Below is a small trained network, with its code and all its weights. Each question gives an input and a class and asks what happens when units are switched off, that is, made to give their printed mean instead of their output.

import numpy as np


def w(rows, s, z=0):
    codes = np.array(rows[::2]) - 128.0
    scale = np.full(codes.shape[1], s)
    scale[-1] = z or s
    return codes * scale


def f(y):
    return y / 2 * (1 + np.tanh(0.7978845608 * (y + 0.044715 * y**3)))


def log_softmax(a):
    a = a - a.max(-1, keepdims=True)
    return a - np.log(np.exp(a).sum(-1, keepdims=True))


def net(x, mask):
    res = np.array(x, float).reshape(1, 3) / 4 @ E
    y = f(res @ A[0][:, :-1].T + A[0][:, -1])
    res = res + np.where(mask, y, B[0][:, -1]) @ B[0][:, :-1]
    return log_softmax(res[-1] @ U[:, :-1].T + U[:, -1])


A, B = {}, {}
E = w([
[174,104,124,167,163,86,165,18,176,77,158],'x0',
[149,147,2,32,80,193,140,41,52,126,104],'x1',
[110,189,94,177,96,43,10,92,253,134,61],'x2',
],0.0085)
A[0] = w([
[72,110,172,184,198,88,98,192,135,137,159,123],'n0',
[79,158,121,153,119,80,90,93,147,164,79,40],'n1',
[207,98,126,159,211,124,172,59,162,83,102,63],'n2',
[211,84,72,149,154,56,175,96,159,65,180,104],'n3',
[154,126,190,204,154,136,161,166,153,170,145,41],'n4',
[87,166,96,139,88,74,112,100,203,89,86,107],'n5',
[59,168,132,116,63,147,119,254,74,202,76,64],'n6',
[56,122,116,112,108,152,144,163,149,158,105,2],'n7',
[140,63,182,110,180,170,181,123,73,71,197,88],'n8',
[151,147,39,72,108,173,104,94,98,111,100,103],'n9',
],0.0073,0.0056)
B[0] = w([
[149,162,82,156,190,100,145,104,126,114,178,246],'n0',
[83,167,144,116,149,153,120,80,87,133,109,187],'n1',
[46,97,144,93,111,102,131,132,140,185,127,194],'n2',
[71,89,143,95,97,86,120,137,164,190,135,212],'n3',
[97,179,117,166,162,130,145,111,98,155,147,187],'n4',
[124,172,166,152,87,189,88,86,85,92,95,248],'n5',
[77,97,143,88,113,110,139,173,151,165,99,247],'n6',
[5,168,113,151,120,115,126,75,102,250,103,122],'n7',
[121,160,173,138,99,177,109,105,85,89,88,254],'n8',
[144,163,75,163,176,100,172,118,131,144,190,245],'n9',
],0.013,0.0066)
U = w([
[126,147,204,149,85,227,97,117,47,65,86,76],'0',
[153,149,34,186,209,84,192,139,140,144,243,76],'1',
[73,11,153,71,81,73,120,182,205,229,124,106],'2',
[254,45,130,123,107,130,117,187,205,14,154,254],'3',
],0.0083,0.0088)

Each question gives the input, the list of numbers given to net, and the class t.
The units are the neurons (one row each of A and B). Each row of codes is followed by its name. A weight is (code - 128) times the scale printed after its matrix; where a second scale follows, it is the last column's (A, B and U).
mask holds one flag per neuron, in row order. A switched-off neuron (its flag False) gives its mean, the last column of its row in B, instead of its output. The means were averaged over made-up inputs and are rounded, as every weight is.
A unit's drop is (log p(t) with every unit on - log p(t) with that unit switched off) / (log p(t) with every unit on - log p(t) with every unit switched off).
The circuit of an input: a set's keep is (log p(t) with only the set's units on - log p(t) with every unit switched off) / (log p(t) with every unit on - log p(t) with every unit switched off). Starting from all 10 units, units are removed one at a time, each time the one whose removal leaves the highest keep (on an exact tie, the one counted first), for as long as the keep stays at least 0.8.
units of the circuit, in order: the units of the circuit, biggest drop first
k most important neurons: the k neurons with the biggest drops, biggest first
drop when u is switched off: that unit's drop, to one decimal
input [-8,6,0], class 2: units of the circuit, in order => (n6)
input [3,-3,2], class 3: 3 most important neurons => (n9; n6; n7)
input [-7,7,-2], class 1: 3 most important neurons => (n9; n3; n2)
input [3,2,3], class 3: 3 most important neurons => (n8; n6; n4)
input [-6,-7,5], class 1: 2 most important neurons => (n0; n8)
input [-8,6,-1], class 2: 2 most important neurons => (n6; n0)
input [8,7,0], class 2: 4 most important neurons => (n3; n2; n0; n4)
input [-3,0,3], class 3: 2 most important neurons => (n8; n3)
input [4,3,-2], class 2: units of the circuit, in order => (n0; n5)
input [-6,-6,7], class 0: 3 most important neurons => (n5; n9; n1)
input [-7,-7,-5], class 1: 4 most important neurons => (n0; n4; n3; n5)
input [2,-1,-1], class 3: 2 most important neurons => (n6; n9)
input [5,4,0], class 2: 2 most important neurons => (n0; n3)
input [8,4,6], class 2: 3 most important neurons => (n3; n2; n8)
input [0,-8,6], class 1: units of the circuit, in order => (n0)
input [3,-4,-6], class 0: drop when n8 is switched off => 2.9
input [4,-1,5], class 0: drop when n6 is switched off => 0.2
input [-8,-3,-7], class 2: drop when n7 is switched off => 0.1
